Below is a small trained network, with its code and all its weights. Each question gives an input and a target symbol and asks what happens when units are switched off, that is, made to give their printed mean instead of their output.

import numpy as np


def w(rows, s, z=0):
    codes = np.array(rows[::2]) - 128.0
    scale = np.full(codes.shape[1], s)
    scale[-1] = z or s
    return codes * scale


def f(y):
    return y / 2 * (1 + np.tanh(0.7978845608 * (y + 0.044715 * y**3)))


def softmax(a):
    e = np.exp(a - a.max(-1, keepdims=True))
    return e / e.sum(-1, keepdims=True)


def log_softmax(a):
    a = a - a.max(-1, keepdims=True)
    return a - np.log(np.exp(a).sum(-1, keepdims=True))


def net(x, mask):
    ids = ['Ξδηθπσφ'.index(c) for c in x.split()]
    T = len(ids)
    res = E[ids] + P[:T]
    u = 0
    for l in range(2):
        q, k, v = (res @ M[l].T for M in (Q, K, V))
        z = softmax(np.where(np.tri(T) > 0, q @ k.T / 3**0.5, -1e9)) @ v
        res = res + np.where(mask[u], z, O[l][:, -1]) @ O[l][:, :-1]
        u += 1
        y = f(res @ A[l][:, :-1].T + A[l][:, -1])
        res = res + np.where(mask[u : u + 8], y, B[l][:, -1]) @ B[l][:, :-1]
        u += 8
    return log_softmax(res[-1] @ U[:, :-1].T + U[:, -1])


Q, K, V, O, A, B = {}, {}, {}, {}, {}, {}
E = w([
[123,43,89],'Ξ',
[191,164,88],'δ',
[118,115,145],'η',
[166,109,149],'θ',
[139,115,153],'π',
[91,168,3],'σ',
[113,176,104],'φ',
],0.017)
P = w([
[126,177,190],'0',
[195,170,94],'1',
[179,181,96],'2',
[168,192,100],'3',
[176,221,119],'4',
[174,200,114],'5',
[148,254,149],'6',
],0.008)
Q[0] = w([
[103,130,244],'L0H1',
[2,133,237],'L0H1',
[18,19,58],'L0H1',
],0.008)
K[0] = w([
[115,100,163],'L0H1',
[203,60,136],'L0H1',
[245,84,62],'L0H1',
],0.011)
V[0] = w([
[18,204,212],'L0H1',
[113,38,163],'L0H1',
[254,40,191],'L0H1',
],0.0067)
O[0] = w([
[13,48,71,54],'L0H1',
[85,121,254,2],'L0H1',
[117,251,185,130],'L0H1',
],0.0068,0.0022)
A[0] = w([
[128,190,224,238],'L0N1',
[52,154,159,254],'L0N2',
[214,223,217,126],'L0N3',
[97,97,154,192],'L0N4',
[91,100,82,65],'L0N5',
[101,244,107,110],'L0N6',
[151,196,66,168],'L0N7',
[52,75,130,64],'L0N8',
],0.011,0.0055)
B[0] = w([
[228,87,175,221],'L0N1',
[172,2,130,148],'L0N2',
[170,184,157,254],'L0N3',
[171,28,129,128],'L0N4',
[107,137,199,127],'L0N5',
[78,144,50,169],'L0N6',
[154,213,20,224],'L0N7',
[185,200,69,116],'L0N8',
],0.0072,0.0087)
Q[1] = w([
[209,182,210],'L1H1',
[3,52,207],'L1H1',
[132,74,68],'L1H1',
],0.0053)
K[1] = w([
[118,89,186],'L1H1',
[128,255,65],'L1H1',
[61,166,77],'L1H1',
],0.0088)
V[1] = w([
[84,97,138],'L1H1',
[212,32,167],'L1H1',
[103,255,254],'L1H1',
],0.0089)
O[1] = w([
[80,160,171,102],'L1H1',
[57,132,238,248],'L1H1',
[31,255,131,121],'L1H1',
],0.0077,0.017)
A[1] = w([
[178,105,132,52],'L1N1',
[222,106,138,92],'L1N2',
[211,67,161,62],'L1N3',
[134,208,101,98],'L1N4',
[158,142,109,90],'L1N5',
[2,187,193,85],'L1N6',
[84,143,55,1],'L1N7',
[45,189,162,118],'L1N8',
],0.0098,0.0044)
B[1] = w([
[82,148,87,156],'L1N1',
[79,216,124,207],'L1N2',
[2,157,89,220],'L1N3',
[111,156,91,207],'L1N4',
[53,148,106,142],'L1N5',
[176,6,100,244],'L1N6',
[6,100,125,149],'L1N7',
[243,49,47,222],'L1N8',
],0.0067,0.011)
U = w([
[85,154,162,193],'Ξ',
[129,196,67,6],'δ',
[43,133,142,115],'η',
[190,64,91,101],'θ',
[121,94,144,202],'π',
[4,143,64,2],'σ',
[99,100,57,214],'φ',
],0.012,0.005)

Each question gives the input, a string of symbols that net reads in full, and the target symbol t.
The units are the heads (3 rows each of Q, K, V and O) and the neurons (one row each of A and B). Each row of codes is followed by its name. A weight is (code - 128) times the scale printed after its matrix; where a second scale follows, it is the last column's (O, A, B and U).
mask holds one flag per unit, layer by layer, with each layer's heads first. A switched-off unit (its flag False) gives its mean, the last column of its rows in O or B, instead of its output. The means were averaged over made-up inputs and are rounded, as every weight is.
A unit's drop is (log p(t) with every unit on - log p(t) with that unit switched off) / (log p(t) with every unit on - log p(t) with every unit switched off).
The circuit of an input: a set's keep is (log p(t) with only the set's units on - log p(t) with every unit switched off) / (log p(t) with every unit on - log p(t) with every unit switched off). Starting from the 12 units with the biggest drops (on a tie, the unit counted first), units are removed one at a time, each time the one whose removal leaves the highest keep (on an exact tie, the one counted first), for as long as the keep stays at least 0.8.
circuit, biggest first: the units of the circuit, biggest drop first
unit that matters most: the unit with the biggest drop
k most important neurons: the k neurons with the biggest drops, biggest first
k most important neurons of layer l: the k neurons of layer l with the biggest drops, biggest first
input θ θ Ξ Ξ, target θ: 4 most important neurons of layer 1	(L1N8 L1N6 L1N3 L1N2)
input σ δ φ θ, target σ: unit that matters most	L0H1
input Ξ π Ξ σ, target σ: 2 most important neurons of layer 0	(L0N7 L0N1)
input θ δ σ θ π θ φ, target φ: 3 most important neurons	(L1N8 L0N7 L1N6)
input δ Ξ η, target δ: circuit, biggest first	(L1H1 L0H1 L0N1 L1N6)
input θ π δ, target δ: 2 most important neurons of layer 0	(L0N7 L0N3)
input Ξ π Ξ, target π: 4 most important neurons of layer 0	(L0N7 L0N1 L0N6 L0N2)
input η Ξ π, target η: 2 most important neurons of layer 0	(L0N2 L0N3)
input Ξ φ π π π, target Ξ: 4 most important neurons	(L0N3 L1N8 L1N6 L0N1)
input δ θ π Ξ Ξ π, target δ: circuit, biggest first	(L1H1 L0H1 L1N6)
input η δ θ, target η: circuit, biggest first	(L0H1 L1N8 L1N6)
input φ π Ξ, target σ: 2 most important neurons	(L1N3 L1N8)
input θ σ Ξ, target σ: 3 most important neurons	(L1N3 L0N3 L1N2)
input η Ξ θ, target η: 2 most important neurons of layer 1	(L1N8 L1N3)
input δ η δ σ, target σ: unit that matters most	L1N7
input σ σ η, target σ: 2 most important neurons of layer 0	(L0N3 L0N7)
input Ξ θ π, target Ξ: 2 most important neurons	(L0N1 L0N3)
input σ Ξ φ π, target σ: 3 most important neurons	(L1N3 L1N2 L1N8)
input θ π θ, target θ: 4 most important neurons	(L1N8 L1N6 L0N7 L0N1)
input θ θ Ξ π θ Ξ Ξ, target θ: 3 most important neurons	(L0N1 L0N7 L1N3)
input Ξ π Ξ δ, target δ: most important neuron	(L0N7)
input Ξ θ θ θ η, target Ξ: 3 most important neurons	(L0N1 L0N3 L0N2)
input σ θ π θ, target σ: 3 most important neurons	(L1N3 L1N2 L1N8)
input σ θ θ π, target σ: 2 most important neurons	(L1N3 L1N2)
